[[ 14.3  -1.4  -1.1 -20.6]
 [  9.8 -29.4 -31.1   7.0]
 [ 10.4 -16.4   0.7   1.1]
 [-14.3   1.8  26.9 -15.5]
 [-48.1  12.0  26.2 -12.8]]
->
[[  9.8 -29.4 -31.1]
 [ 10.4 -16.4   0.7]]

[[-23.7   0.4  19.1]
 [ 41.4 -50.3  -9.9]
 [  4.3   4.2 -25.3]
 [  9.8  16.3  26.7]]
->
[[ 41.4 -50.3  -9.9]
 [  4.3   4.2 -25.3]]

[[44.6  7.1 49.5]
 [29.7 11.1 16.4]
 [18.5  2.0 38.3]
 [44.3 38.7 25.4]]
->
[[29.7 11.1 16.4]
 [18.5  2.0 38.3]]

[[  6.6  24.5   9.7 -40.2 -32.6]
 [ 22.8  15.7   9.7 -60.2 -27.6]
 [ -6.4  24.5  15.6 -37.5 -44.5]]
->
[[22.8 15.7  9.7]
 [-6.4 24.5 15.6]]

[[ 25.2 -25.7 -16.2 -50.1]
 [ 34.3   3.5  -3.4  36.6]
 [ 33.0  -3.8 -16.9 -43.6]]
->
[[ 34.3   3.5  -3.4]
 [ 33.0  -3.8 -16.9]]

[[ -3.3  -7.3   3.8]
 [ 31.0 -12.6 -35.1]
 [  5.8  -8.4   3.3]
 [-46.3  20.5  30.9]]
->
[[ 31.0 -12.6 -35.1]
 [  5.8  -8.4   3.3]]

[[ 11.9 -51.6 -12.2  -5.0 -11.4]
 [ -5.1 -60.4  -0.3   0.4 -11.3]
 [  9.5 -56.3 -11.9  -2.1 -13.9]
 [ 14.6 -39.6   2.0 -11.9 -29.6]
 [  4.2 -52.2 -11.0 -16.6 -19.5]]
->
[[ -5.1 -60.4  -0.3]
 [  9.5 -56.3 -11.9]]

[[ 22.3 -17.8  20.0  -4.0]
 [ 20.5 -18.1 -35.3  32.9]
 [-27.5  23.1 -19.3  18.3]
 [  7.4  13.4 -29.4 -52.2]]
->
[[ 20.5 -18.1 -35.3]
 [-27.5  23.1 -19.3]]

[[ 11.8  38.1  49.0]
 [-23.4  13.3 -38.7]
 [-17.1 -14.3  12.7]
 [-49.9 -58.1 -51.6]]
->
[[-23.4  13.3 -38.7]
 [-17.1 -14.3  12.7]]
